Here is a tiny trained network, its code and every weight. The questions are about switching its units off for an input and a class, where a switched-off unit gives its printed mean instead of its output.

import numpy as np


def w(rows, s, z=0):
    codes = np.array(rows[::2]) - 128.0
    scale = np.full(codes.shape[1], s)
    scale[-1] = z or s
    return codes * scale


def f(y):
    return y / 2 * (1 + np.tanh(0.7978845608 * (y + 0.044715 * y**3)))


def log_softmax(a):
    a = a - a.max(-1, keepdims=True)
    return a - np.log(np.exp(a).sum(-1, keepdims=True))


def net(x, mask):
    res = np.array(x, float).reshape(1, 8) / 4 @ E
    y = f(res @ A[0][:, :-1].T + A[0][:, -1])
    res = res + np.where(mask, y, B[0][:, -1]) @ B[0][:, :-1]
    return log_softmax(res[-1] @ U[:, :-1].T + U[:, -1])


A, B = {}, {}
E = w([
[126,134,130,130,128,120,136,130,124,128],'x0',
[125,134,135,125,126,140,126,118,133,139],'x1',
[225,82,199,249,46,243,232,43,37,25],'x2',
[209,244,67,63,5,140,198,161,250,8],'x3',
[128,127,131,131,131,126,128,125,136,130],'x4',
[125,133,128,133,128,131,127,122,135,135],'x5',
[232,213,252,162,34,36,3,238,77,204],'x6',
[128,137,127,133,131,125,124,123,128,132],'x7',
],0.0058)
A[0] = w([
[201,83,222,225,117,188,113,119,28,145,145],'N0',
[217,79,116,221,50,249,216,42,111,24,163],'N1',
[83,145,171,79,208,42,7,193,116,234,188],'N2',
[131,142,21,83,108,179,220,64,197,46,158],'N3',
[100,144,29,66,151,154,194,90,230,67,117],'N4',
[159,103,225,196,168,92,38,155,34,226,128],'N5',
[223,232,194,126,1,87,85,220,196,97,71],'N6',
[61,145,45,28,168,53,71,192,211,185,253],'N7',
[59,36,70,131,216,144,150,58,79,164,185],'N8',
[29,26,94,161,227,157,167,65,83,158,194],'N9',
[58,151,42,21,173,46,84,178,230,168,254],'N10',
[45,26,103,160,222,176,152,86,80,190,190],'N11',
[72,120,150,83,175,46,35,195,123,224,158],'N12',
[96,160,50,56,156,76,117,135,209,115,172],'N13',
[208,84,225,207,102,165,136,93,34,146,155],'N14',
[59,134,104,28,221,15,31,202,165,226,248],'N15',
[141,79,221,162,145,88,37,146,46,203,129],'N16',
[239,213,178,103,22,87,96,210,195,100,77],'N17',
],0.0061,0.0052)
B[0] = w([
[172,87,228,177,37,37,202,95,60,156,198],'N0',
[149,62,65,193,134,171,212,78,185,23,236],'N1',
[49,28,67,213,192,175,78,157,187,57,232],'N2',
[74,133,33,169,68,217,201,207,228,53,195],'N3',
[38,188,68,101,27,211,184,235,218,195,180],'N4',
[47,23,205,239,23,180,149,216,201,136,207],'N5',
[217,147,104,60,253,59,36,21,33,81,202],'N6',
[46,163,15,70,192,160,47,177,167,203,234],'N7',
[203,199,76,43,211,86,65,46,40,131,195],'N8',
[218,179,84,58,223,27,104,39,53,74,206],'N9',
[46,197,16,46,174,157,56,192,158,227,233],'N10',
[201,158,109,66,230,30,70,44,29,114,204],'N11',
[92,44,43,195,179,153,99,123,176,68,212],'N12',
[65,201,58,63,102,165,95,213,164,200,178],'N13',
[183,107,198,165,41,54,207,109,73,145,198],'N14',
[48,76,26,165,205,183,50,166,183,118,254],'N15',
[57,41,190,240,58,143,142,175,188,120,196],'N16',
[197,152,47,65,238,68,55,35,63,90,195],'N17',
],0.0062,0.014)
U = w([
[134,169,84,37,236,67,20,100,67,206,162],'0',
[69,33,73,226,98,219,167,175,224,27,215],'1',
[235,166,146,79,159,52,193,24,22,39,185],'2',
[112,54,243,214,3,75,182,181,76,224,3],'3',
[59,223,93,33,22,191,176,231,200,240,20],'4',
],0.0064,0.004)

Each question gives the input, the list of numbers given to net, and the class t.
The units are the neurons (one row each of A and B). Each row of codes is followed by its name. A weight is (code - 128) times the scale printed after its matrix; where a second scale follows, it is the last column's (A, B and U).
mask holds one flag per neuron, in row order. A switched-off neuron (its flag False) gives its mean, the last column of its row in B, instead of its output. The means were averaged over made-up inputs and are rounded, as every weight is.
A unit's drop is (log p(t) with every unit on - log p(t) with that unit switched off) / (log p(t) with every unit on - log p(t) with every unit switched off).
The circuit of an input: a set's keep is (log p(t) with only the set's units on - log p(t) with every unit switched off) / (log p(t) with every unit on - log p(t) with every unit switched off). Starting from the 12 units with the biggest drops (on a tie, the unit counted first), units are removed one at a time, each time the one whose removal leaves the highest keep (on an exact tie, the one counted first), for as long as the keep stays at least 0.8.
units of the circuit, in order: the units of the circuit, biggest drop first
most important unit: the unit with the biggest drop
k most important neurons: the k neurons with the biggest drops, biggest first
drop of u: that unit's drop, to one decimal
input [0,-5,-3,0,-8,-4,-3,-1], class 0: most important unit -> N5
input [6,-1,0,2,-2,2,-4,-2], class 4: units of the circuit, in order -> (N2; N12; N4)
input [6,-8,3,1,-5,7,8,3], class 2: 2 most important neurons -> (N6; N17)
input [1,-4,-2,8,3,-2,1,0], class 0: 4 most important neurons -> (N6; N17; N5; N16)
input [5,1,0,-7,5,-8,6,-5], class 1: 2 most important neurons -> (N2; N12)
input [3,5,-6,0,-5,3,3,0], class 1: 2 most important neurons -> (N2; N11)
input [0,1,-3,0,-7,-8,-7,0], class 0: 4 most important neurons -> (N9; N8; N11; N5)
input [-1,6,-4,8,-5,-8,2,3], class 0: 2 most important neurons -> (N6; N17)
input [-1,-8,2,-7,-4,-2,1,-5], class 3: 2 most important neurons -> (N5; N16)
input [-6,1,-8,0,-8,-8,3,8], class 1: drop of N11 -> 0.3
input [4,-2,0,-6,1,-7,6,1], class 1: drop of N12 -> 0.2
input [-7,-1,0,-7,6,5,-5,8], class 0: drop of N1 -> 0.2
input [3,-7,-8,1,-4,6,0,-3], class 4: drop of N13 -> 0.3
